Below are the code and all the weights of a small trained network. Each question names an input and a target symbol and asks about switching units off, where a switched-off unit gives its printed mean instead of its output.

import numpy as np


def w(rows, s, z=0):
    codes = np.array(rows[::2]) - 128.0
    scale = np.full(codes.shape[1], s)
    scale[-1] = z or s
    return codes * scale


def norm(h):
    return h / np.sqrt((h * h).mean(-1, keepdims=True) + 1e-5)


def f(y):
    return y / 2 * (1 + np.tanh(0.7978845608 * (y + 0.044715 * y**3)))


def softmax(a):
    e = np.exp(a - a.max(-1, keepdims=True))
    return e / e.sum(-1, keepdims=True)


def log_softmax(a):
    a = a - a.max(-1, keepdims=True)
    return a - np.log(np.exp(a).sum(-1, keepdims=True))


def net(x, mask):
    ids = ['ΔΘΛΠΦαβγζηξστψω'.index(c) for c in x.split()]
    T = len(ids)
    res = E[ids] + P[:T]
    u = 0
    for l in range(2):
        q, k, v = (norm(res) @ M[l].T for M in (Q, K, V))
        z = softmax(np.where(np.tri(T) > 0, q @ k.T / 2**0.5, -1e9)) @ v
        res = res + np.where(mask[u], z, O[l][:, -1]) @ O[l][:, :-1]
        u += 1
        y = f(norm(res) @ A[l][:, :-1].T + A[l][:, -1])
        res = res + np.where(mask[u : u + 8], y, B[l][:, -1]) @ B[l][:, :-1]
        u += 8
    return log_softmax(norm(res)[-1] @ U[:, :-1].T + U[:, -1])


Q, K, V, O, A, B = {}, {}, {}, {}, {}, {}
E = w([
[125,121,160,74,161,34,85,103,72],'Δ',
[108,173,145,141,134,134,84,151,79],'Θ',
[208,132,207,207,107,139,134,178,89],'Λ',
[142,106,144,181,114,112,113,115,78],'Π',
[221,76,126,152,154,89,68,169,158],'Φ',
[114,125,76,150,113,99,159,220,183],'α',
[174,100,78,129,139,111,86,83,131],'β',
[234,174,95,93,173,63,123,112,58],'γ',
[143,127,227,164,118,68,60,72,107],'ζ',
[181,215,137,101,116,119,110,90,112],'η',
[127,147,121,196,60,113,114,134,79],'ξ',
[157,137,54,127,131,117,127,144,155],'σ',
[103,130,117,156,75,111,134,151,150],'τ',
[178,89,99,61,101,141,255,54,152],'ψ',
[116,151,162,55,73,137,105,164,148],'ω',
],0.02)
P = w([
[73,198,174,179,173,162,123,155,254],'0',
[161,85,107,134,34,165,109,81,34],'1',
[137,88,102,134,28,160,106,99,45],'2',
[127,86,109,142,33,151,103,115,55],'3',
[124,92,111,137,37,145,92,128,53],'4',
[133,93,113,146,40,141,91,134,50],'5',
[121,94,113,140,37,136,72,141,50],'6',
[124,98,125,147,40,132,74,155,47],'7',
[128,97,128,139,54,121,79,168,51],'8',
[122,95,127,137,50,123,65,164,55],'9',
[122,105,133,136,49,115,60,176,59],'10',
[123,104,138,136,53,111,66,189,59],'11',
[120,106,145,132,51,116,52,181,56],'12',
[133,97,141,126,61,107,58,173,45],'13',
],0.007)
Q[0] = w([
[48,83,82,183,163,186,220,45,142],'0.h1',
[105,94,2,221,97,140,59,192,86],'0.h1',
],0.0077)
K[0] = w([
[156,2,63,87,24,165,124,87,25],'0.h1',
[160,168,181,122,92,72,50,203,104],'0.h1',
],0.0077)
V[0] = w([
[128,5,114,138,154,110,60,89,155],'0.h1',
[3,118,161,75,229,120,106,28,157],'0.h1',
],0.0046)
O[0] = w([
[240,121,77,120,36,23,139,85,144,123],'0.h1',
[1,190,131,140,163,13,128,147,142,7],'0.h1',
],0.0082,0.0017)
A[0] = w([
[128,128,191,115,85,82,90,103,78,130],'0.n1',
[140,83,163,89,100,143,84,165,132,163],'0.n2',
[139,230,74,87,80,144,128,178,144,147],'0.n3',
[138,110,128,142,158,155,125,192,73,207],'0.n4',
[160,1,72,100,97,115,130,121,139,255],'0.n5',
[120,109,99,157,136,128,135,88,117,105],'0.n6',
[116,133,167,142,121,115,210,200,44,98],'0.n7',
[95,133,119,146,72,126,140,108,64,85],'0.n8',
],0.0088,0.0038)
B[0] = w([
[163,59,110,141,183,140,171,112,61,224],'0.n1',
[100,95,75,157,46,128,149,82,126,193],'0.n2',
[151,33,209,87,158,82,29,34,57,165],'0.n3',
[139,154,8,93,94,211,100,112,119,190],'0.n4',
[83,141,122,174,119,135,104,167,63,254],'0.n5',
[38,114,129,74,207,167,84,233,178,126],'0.n6',
[51,113,147,101,104,108,55,2,175,154],'0.n7',
[135,106,69,74,227,104,61,199,173,162],'0.n8',
],0.0072,0.009)
Q[1] = w([
[158,59,49,91,90,94,55,117,1],'1.h1',
[151,140,87,109,98,146,129,141,122],'1.h1',
],0.0087)
K[1] = w([
[19,226,201,199,234,144,133,116,254],'1.h1',
[129,186,156,169,176,139,197,151,106],'1.h1',
],0.0064)
V[1] = w([
[134,254,96,122,75,74,64,126,115],'1.h1',
[191,141,100,39,158,98,87,155,143],'1.h1',
],0.0082)
O[1] = w([
[99,226,138,166,84,122,148,124,46,151],'1.h1',
[173,115,195,110,132,189,108,249,81,3],'1.h1',
],0.015,0.0016)
A[1] = w([
[171,87,113,115,80,172,168,101,114,97],'1.n1',
[78,84,46,194,144,105,76,159,121,95],'1.n2',
[126,222,198,116,110,116,156,227,27,114],'1.n3',
[102,93,149,173,217,182,2,89,74,52],'1.n4',
[71,110,100,172,79,150,116,189,174,126],'1.n5',
[152,130,137,139,102,44,117,104,62,143],'1.n6',
[172,27,169,70,177,159,76,188,163,65],'1.n7',
[132,114,206,35,99,125,200,72,126,253],'1.n8',
],0.0098,0.0037)
B[1] = w([
[102,191,124,148,163,165,162,191,234,186],'1.n1',
[130,90,198,98,87,81,133,193,125,235],'1.n2',
[105,35,44,56,152,95,113,51,153,251],'1.n3',
[109,208,153,53,28,88,194,150,203,228],'1.n4',
[195,236,128,53,119,161,194,138,89,154],'1.n5',
[105,162,146,217,145,186,192,254,189,255],'1.n6',
[23,224,120,208,228,137,108,124,141,183],'1.n7',
[204,116,220,99,116,127,131,174,46,166],'1.n8',
],0.0089,0.0084)
U = w([
[179,164,15,123,173,111,106,113,57,199],'Δ',
[137,124,242,203,124,68,167,156,160,156],'Θ',
[110,46,203,66,98,186,45,109,81,250],'Λ',
[87,165,142,128,216,200,93,185,121,47],'Π',
[62,71,120,75,172,59,199,176,94,149],'Φ',
[232,86,116,176,109,128,103,224,131,121],'α',
[122,126,76,173,116,91,148,18,129,43],'β',
[52,230,149,176,139,151,147,96,81,11],'γ',
[131,156,115,219,80,218,133,96,149,200],'ζ',
[206,52,117,114,113,70,140,61,162,55],'η',
[210,212,224,18,102,86,153,135,150,176],'ξ',
[60,186,85,2,103,147,124,96,137,2],'σ',
[161,105,103,74,115,187,231,126,193,230],'τ',
[104,194,172,84,195,161,150,197,231,11],'ψ',
[122,58,121,117,214,144,101,108,212,223],'ω',
],0.0099,0.0026)

Each question gives the input, a string of symbols that net reads in full, and the target symbol t.
The units are the heads (2 rows each of Q, K, V and O) and the neurons (one row each of A and B). Each row of codes is followed by its name. A weight is (code - 128) times the scale printed after its matrix; where a second scale follows, it is the last column's (O, A, B and U).
mask holds one flag per unit, layer by layer, with each layer's heads first. A switched-off unit (its flag False) gives its mean, the last column of its rows in O or B, instead of its output. The means were averaged over made-up inputs and are rounded, as every weight is.
A unit's drop is (log p(t) with every unit on - log p(t) with that unit switched off) / (log p(t) with every unit on - log p(t) with every unit switched off).
The circuit of an input: a set's keep is (log p(t) with only the set's units on - log p(t) with every unit switched off) / (log p(t) with every unit on - log p(t) with every unit switched off). Starting from the 12 units with the biggest drops (on a tie, the unit counted first), units are removed one at a time, each time the one whose removal leaves the highest keep (on an exact tie, the one counted first), for as long as the keep stays at least 0.8.
units of the circuit, in order: the units of the circuit, biggest drop first
most important unit: the unit with the biggest drop
k most important neurons: the k neurons with the biggest drops, biggest first
top k neurons in layer l: the k neurons of layer l with the biggest drops, biggest first
input ψ γ ξ α ξ ω Λ τ Δ, target ω: units of the circuit, in order	[1.h1]
input Δ γ σ γ α Δ σ Φ Δ β Φ γ, target Φ: 3 most important neurons	[1.n3, 1.n6, 0.n4]
input ω α Φ σ γ σ γ ω γ η ω ζ α, target ξ: units of the circuit, in order	[1.n5, 1.n2]
input σ ψ τ ξ Θ γ ξ ξ Λ τ Δ Π η Δ, target Π: units of the circuit, in order	[1.h1, 1.n7, 0.n5]
input σ ψ Δ Π ξ σ τ α σ, target Π: units of the circuit, in order	[1.h1, 0.n3, 1.n7]
input Δ Δ Φ Δ Φ ω ξ γ ψ α Θ σ σ, target Φ: 4 most important neurons	[1.n3, 1.n6, 0.n3, 0.n7]
input Δ Φ η Θ α Φ Δ Φ Φ Φ α Φ α ζ, target Φ: units of the circuit, in order	[0.h1, 1.h1, 1.n3, 0.n1]
input ζ ω ω Δ, target Θ: units of the circuit, in order	[1.n3, 1.n6]
input Δ ψ Θ γ β ξ β Φ σ τ, target Φ: 3 most important neurons	[1.n3, 0.n4, 1.n6]
input σ ψ σ ψ Θ τ Λ Δ Φ ζ σ α, target Π: top 3 neurons in layer 0	[0.n3, 0.n2, 0.n4]
input Θ γ ξ Λ Δ Δ, target γ: 2 most important neurons	[0.n8, 1.n6]
input α α Φ γ ω σ Φ Δ η η Φ Π Π Θ, target σ: units of the circuit, in order	[1.n4, 0.n4]
input β Φ Π σ σ α, target Δ: top 2 neurons in layer 1	[1.n3, 1.n4]
input ζ τ ξ ψ τ ψ Π ω, target Θ: top 2 neurons in layer 1	[1.n6, 1.n3]
input Φ α Θ ψ β ξ β Δ τ β Λ β η, target α: most important unit	0.h1
input Δ Δ Φ Π Δ σ Π Λ, target Φ: 2 most important neurons	[1.n3, 0.n2]
input Δ ξ ψ ψ ω α ω ψ Θ, target Φ: 3 most important neurons	[1.n3, 1.n6, 0.n1]
input Φ Δ α Φ η α τ α α Δ, target α: units of the circuit, in order	[0.h1, 1.n6]
input α Δ Δ τ β α ζ ζ η, target ψ: 2 most important neurons	[1.n7, 0.n5]
input ψ α Φ Λ η, target ω: units of the circuit, in order	[1.h1]
input Δ α β Φ ψ ζ γ Φ, target Φ: units of the circuit, in order	[0.h1, 1.h1, 1.n3]
input η γ Δ σ, target σ: units of the circuit, in order	[1.h1, 0.n1, 1.n3, 0.n3]
input τ η η τ Φ β Φ Θ, target σ: 2 most important neurons	[0.n1, 0.n5]
input α Λ γ Θ ξ ω ω β ζ τ β Π, target ψ: top 2 neurons in layer 0	[0.n5, 0.n3]
input τ Π ω β β ζ Π ζ Φ σ β, target β: top 2 neurons in layer 0	[0.n8, 0.n1]
input ψ ζ Δ α ζ ζ β ψ Π, target ω: 2 most important neurons	[0.n4, 1.n7]
input γ Θ ω γ ψ ψ ω Δ, target Λ: 4 most important neurons	[0.n1, 0.n2, 0.n5, 1.n3]
input ψ Φ β β ξ Π σ ψ Λ Λ ω, target ω: top 3 neurons in layer 1	[1.n7, 1.n1, 1.n2]
input τ ζ σ Φ ψ σ, target β: units of the circuit, in order	[1.h1]
input Φ ψ γ Δ ξ Δ σ Θ σ ψ σ σ τ ω, target α: top 2 neurons in layer 1	[1.n6, 1.n1]
